Here is a tiny trained network, its code and every weight. The questions are about switching its units off for an input and a class, where a switched-off unit gives its printed mean instead of its output.

import numpy as np


def w(rows, s, z=0):
    codes = np.array(rows[::2]) - 128.0
    scale = np.full(codes.shape[1], s)
    scale[-1] = z or s
    return codes * scale


def f(y):
    return np.maximum(y, 0)


def log_softmax(a):
    a = a - a.max(-1, keepdims=True)
    return a - np.log(np.exp(a).sum(-1, keepdims=True))


def net(x, mask):
    res = np.array(x, float).reshape(1, 5) / 4 @ E
    y = f(res @ A[0][:, :-1].T + A[0][:, -1])
    res = res + np.where(mask, y, B[0][:, -1]) @ B[0][:, :-1]
    return log_softmax(res[-1] @ U[:, :-1].T + U[:, -1])


A, B = {}, {}
E = w([
[19,182,164,104,130,110,173,113,78,129,102],'x0',
[169,164,131,66,130,127,182,184,108,107,41],'x1',
[115,239,15,105,158,38,123,124,89,133,125],'x2',
[135,92,96,254,88,187,185,111,199,97,69],'x3',
[93,124,68,102,149,205,39,206,144,135,58],'x4',
],0.0057)
A[0] = w([
[73,248,108,152,126,47,245,101,109,121,114,196],'N0',
[163,169,144,28,143,88,105,149,94,131,134,250],'N1',
[212,193,29,68,147,83,72,164,123,130,126,84],'N2',
[116,120,221,104,134,78,155,103,112,133,193,168],'N3',
[113,169,144,133,130,78,180,111,114,131,144,60],'N4',
[227,55,139,216,118,131,190,104,158,123,142,138],'N5',
[54,106,102,173,114,199,128,137,161,120,66,204],'N6',
[138,120,219,98,114,81,147,100,109,132,186,162],'N7',
[93,117,52,202,132,89,59,88,151,137,240,246],'N8',
],0.016,0.0014)
B[0] = w([
[156,251,98,135,105,127,141,93,130,128,108,231],'N0',
[188,163,162,125,125,182,134,149,85,137,69,210],'N1',
[83,200,98,150,106,94,127,75,131,126,127,233],'N2',
[62,106,140,121,138,116,135,141,108,126,173,203],'N3',
[128,185,118,129,119,118,121,119,131,131,111,172],'N4',
[201,75,105,138,127,137,142,137,205,124,135,251],'N5',
[107,136,175,107,136,145,105,143,83,139,68,210],'N6',
[94,126,135,105,152,129,143,137,91,129,200,201],'N7',
[144,109,110,127,132,95,71,119,25,131,128,224],'N8',
],0.023,0.014)
U = w([
[198,106,62,196,94,98,91,90,166,121,107,102],'0',
[58,98,190,85,167,131,82,172,62,147,114,213],'1',
[103,254,107,126,95,99,126,64,91,138,112,132],'2',
[40,176,112,141,105,78,184,77,171,108,163,5],'3',
[120,63,119,130,159,101,167,150,164,108,218,98],'4',
[179,113,161,142,98,209,170,174,212,124,62,144],'5',
],0.0062,0.0026)

Each question gives the input, the list of numbers given to net, and the class t.
The units are the neurons (one row each of A and B). Each row of codes is followed by its name. A weight is (code - 128) times the scale printed after its matrix; where a second scale follows, it is the last column's (A, B and U).
mask holds one flag per neuron, in row order. A switched-off neuron (its flag False) gives its mean, the last column of its row in B, instead of its output. The means were averaged over made-up inputs and are rounded, as every weight is.
A unit's drop is (log p(t) with every unit on - log p(t) with that unit switched off) / (log p(t) with every unit on - log p(t) with every unit switched off).
The circuit of an input: a set's keep is (log p(t) with only the set's units on - log p(t) with every unit switched off) / (log p(t) with every unit on - log p(t) with every unit switched off). Starting from all 9 units, units are removed one at a time, each time the one whose removal leaves the highest keep (on an exact tie, the one counted first), for as long as the keep stays at least 0.8.
circuit, biggest first: the units of the circuit, biggest drop first
k most important neurons: the k neurons with the biggest drops, biggest first
drop when u is switched off: that unit's drop, to one decimal
input [3,-6,-8,6,7], class 5: circuit, biggest first -> N2
input [-7,-7,-1,0,4], class 1: 2 most important neurons -> N0, N8
input [-8,-2,-3,8,-6], class 0: 2 most important neurons -> N8, N1
input [0,1,-5,-5,4], class 1: 3 most important neurons -> N5, N0, N2
input [-6,4,7,7,-5], class 0: 3 most important neurons -> N5, N6, N7
input [-4,1,-1,2,8], class 1: 4 most important neurons -> N0, N6, N5, N4
input [8,5,-8,-5,-6], class 1: 2 most important neurons -> N3, N2
input [3,0,-1,-5,1], class 1: 2 most important neurons -> N0, N2
input [3,-3,2,0,8], class 1: 2 most important neurons -> N0, N6
input [3,1,-4,8,6], class 1: 3 most important neurons -> N6, N0, N1
input [-7,-7,-2,6,5], class 0: 2 most important neurons -> N5, N8
input [0,5,-2,8,6], class 5: drop when N3 is switched off -> 0.2
input [3,-4,-5,1,5], class 1: drop when N0 is switched off -> 0.1
input [-4,-5,5,3,0], class 0: most important neuron -> N0
input [5,5,-3,8,1], class 5: drop when N4 is switched off -> 0.0
